Below is a small trained network, with its code and all its weights. Each question gives an input and a class and asks what happens when units are switched off, that is, made to give their printed mean instead of their output.

import numpy as np


def w(rows, s, z=0):
    codes = np.array(rows[::2]) - 128.0
    scale = np.full(codes.shape[1], s)
    scale[-1] = z or s
    return codes * scale


def norm(h):
    return h / np.sqrt((h * h).mean(-1, keepdims=True) + 1e-5)


def f(y):
    return np.maximum(y, 0)


def log_softmax(a):
    a = a - a.max(-1, keepdims=True)
    return a - np.log(np.exp(a).sum(-1, keepdims=True))


def net(x, mask):
    res = np.array(x, float).reshape(1, 7) / 4 @ E
    u = 0
    for l in range(3):
        y = f(norm(res) @ A[l][:, :-1].T + A[l][:, -1])
        res = res + np.where(mask[u : u + 3], y, B[l][:, -1]) @ B[l][:, :-1]
        u += 3
    return log_softmax(norm(res)[-1] @ U[:, :-1].T + U[:, -1])


A, B = {}, {}
E = w([
[130,123,126,129,128,125],'x0',
[131,129,133,126,131,125],'x1',
[128,127,126,130,125,124],'x2',
[160,157,238,50,90,67],'x3',
[234,178,73,52,124,171],'x4',
[129,118,125,134,127,123],'x5',
[127,197,163,224,2,162],'x6',
],0.00089)
A[0] = w([
[130,169,111,255,78,232,3],'0.n0',
[222,201,29,115,116,194,110],'0.n1',
[127,170,199,52,212,36,83],'0.n2',
],0.0019,0.00055)
B[0] = w([
[88,86,77,78,1,79,253],'0.n0',
[175,50,69,151,156,90,250],'0.n1',
[96,14,106,131,73,129,220],'0.n2',
],0.0025,0.0015)
A[1] = w([
[117,79,63,171,180,158,244],'1.n0',
[30,104,82,253,185,183,252],'1.n1',
[46,158,198,231,67,148,150],'1.n2',
],0.0022,0.0003)
B[1] = w([
[100,169,139,192,211,157,216],'1.n0',
[106,194,220,6,126,210,222],'1.n1',
[128,194,11,97,137,32,248],'1.n2',
],0.0021,0.0017)
A[2] = w([
[195,219,188,174,57,49,3],'2.n0',
[247,181,121,153,39,205,44],'2.n1',
[216,100,94,5,205,128,76],'2.n2',
],0.0024,0.00034)
B[2] = w([
[177,171,145,185,235,131,231],'2.n0',
[90,3,190,155,178,177,222],'2.n1',
[141,207,142,137,69,134,249],'2.n2',
],0.0041,0.0018)
U = w([
[27,160,172,75,243,216,194],'0',
[75,2,207,45,120,23,62],'1',
[219,216,14,109,195,206,46],'2',
[225,197,164,8,8,118,255],'3',
[15,187,51,174,14,110,212],'4',
[145,245,196,217,147,15,109],'5',
[170,2,51,206,61,186,98],'6',
[221,80,250,203,184,188,31],'7',
],0.009,0.00048)

Each question gives the input, the list of numbers given to net, and the class t.
The units are the neurons (one row each of A and B). Each row of codes is followed by its name. A weight is (code - 128) times the scale printed after its matrix; where a second scale follows, it is the last column's (A, B and U).
mask holds one flag per neuron, layer by layer. A switched-off neuron (its flag False) gives its mean, the last column of its row in B, instead of its output. The means were averaged over made-up inputs and are rounded, as every weight is.
A unit's drop is (log p(t) with every unit on - log p(t) with that unit switched off) / (log p(t) with every unit on - log p(t) with every unit switched off).
The circuit of an input: a set's keep is (log p(t) with only the set's units on - log p(t) with every unit switched off) / (log p(t) with every unit on - log p(t) with every unit switched off). Starting from all 9 units, units are removed one at a time, each time the one whose removal leaves the highest keep (on an exact tie, the one counted first), for as long as the keep stays at least 0.8.
units of the circuit, in order: the units of the circuit, biggest drop first
unit that matters most: the unit with the biggest drop
k most important neurons: the k neurons with the biggest drops, biggest first
k most important neurons of layer l: the k neurons of layer l with the biggest drops, biggest first
drop of u: that unit's drop, to one decimal
input [-4,2,-5,-6,0,2,-4], class 0: 4 most important neurons => (1.n1; 1.n0; 1.n2; 2.n0)
input [2,-4,8,6,1,5,-6], class 3: 3 most important neurons => (2.n2; 2.n1; 0.n0)
input [-8,4,4,0,5,-7,3], class 6: most important neuron of layer 1 => (1.n1)
input [-7,1,-7,-7,0,3,2], class 4: units of the circuit, in order => (0.n0; 2.n1)
input [2,1,1,8,2,-5,-7], class 3: 2 most important neurons => (2.n2; 2.n1)
input [8,-8,-5,-8,0,-7,-4], class 0: 3 most important neurons => (1.n1; 1.n0; 1.n2)
input [3,8,5,1,6,2,-3], class 3: 2 most important neurons of layer 2 => (2.n2; 2.n0)
input [-4,-4,-2,-1,-7,7,-5], class 0: units of the circuit, in order => (0.n0; 1.n1)
input [-6,3,-5,-6,-7,-4,-1], class 0: 2 most important neurons => (1.n1; 2.n2)
input [4,7,5,2,1,-3,5], class 7: 3 most important neurons => (2.n1; 2.n0; 2.n2)
input [7,-3,-6,7,1,-5,-5], class 3: 3 most important neurons => (2.n2; 2.n1; 0.n0)
input [4,3,4,-2,-1,5,2], class 4: 4 most important neurons => (0.n0; 2.n1; 0.n1; 0.n2)
input [-4,-3,1,-6,8,-5,1], class 6: units of the circuit, in order => (2.n1; 2.n0)
input [5,-2,3,2,4,0,-4], class 3: most important neuron of layer 1 => (1.n2)
input [-5,-1,7,-1,-6,7,-6], class 0: 3 most important neurons => (0.n0; 1.n1; 1.n0)
input [6,4,-6,-4,8,-6,7], class 6: 2 most important neurons of layer 0 => (0.n0; 0.n1)
input [-1,-6,-8,-6,-3,2,1], class 4: 4 most important neurons => (0.n0; 2.n1; 2.n0; 1.n2)
input [4,7,-7,1,5,-5,1], class 7: 2 most important neurons of layer 0 => (0.n0; 0.n2)
input [5,-1,4,5,1,-2,5], class 7: 2 most important neurons => (2.n1; 2.n2)
input [-6,-7,-3,-2,-6,8,-2], class 0: 2 most important neurons => (1.n1; 0.n0)
input [-6,3,0,3,2,-6,-3], class 3: most important neuron of layer 2 => (2.n2)
input [-2,5,-3,-4,7,-2,1], class 6: 2 most important neurons of layer 1 => (1.n2; 1.n1)
input [-8,0,2,2,6,5,4], class 7: 2 most important neurons of layer 2 => (2.n1; 2.n0)
input [2,8,-5,6,2,-7,8], class 7: drop of 2.n2 => 0.1
input [-3,-2,-6,-4,4,-4,1], class 6: drop of 1.n2 => 0.3
input [-4,1,-7,2,4,-2,-7], class 3: drop of 2.n2 => 0.8
input [4,-2,-7,-3,4,-2,4], class 6: drop of 0.n0 => 0.2
input [-7,6,3,-7,5,4,3], class 6: unit that matters most => 0.n0
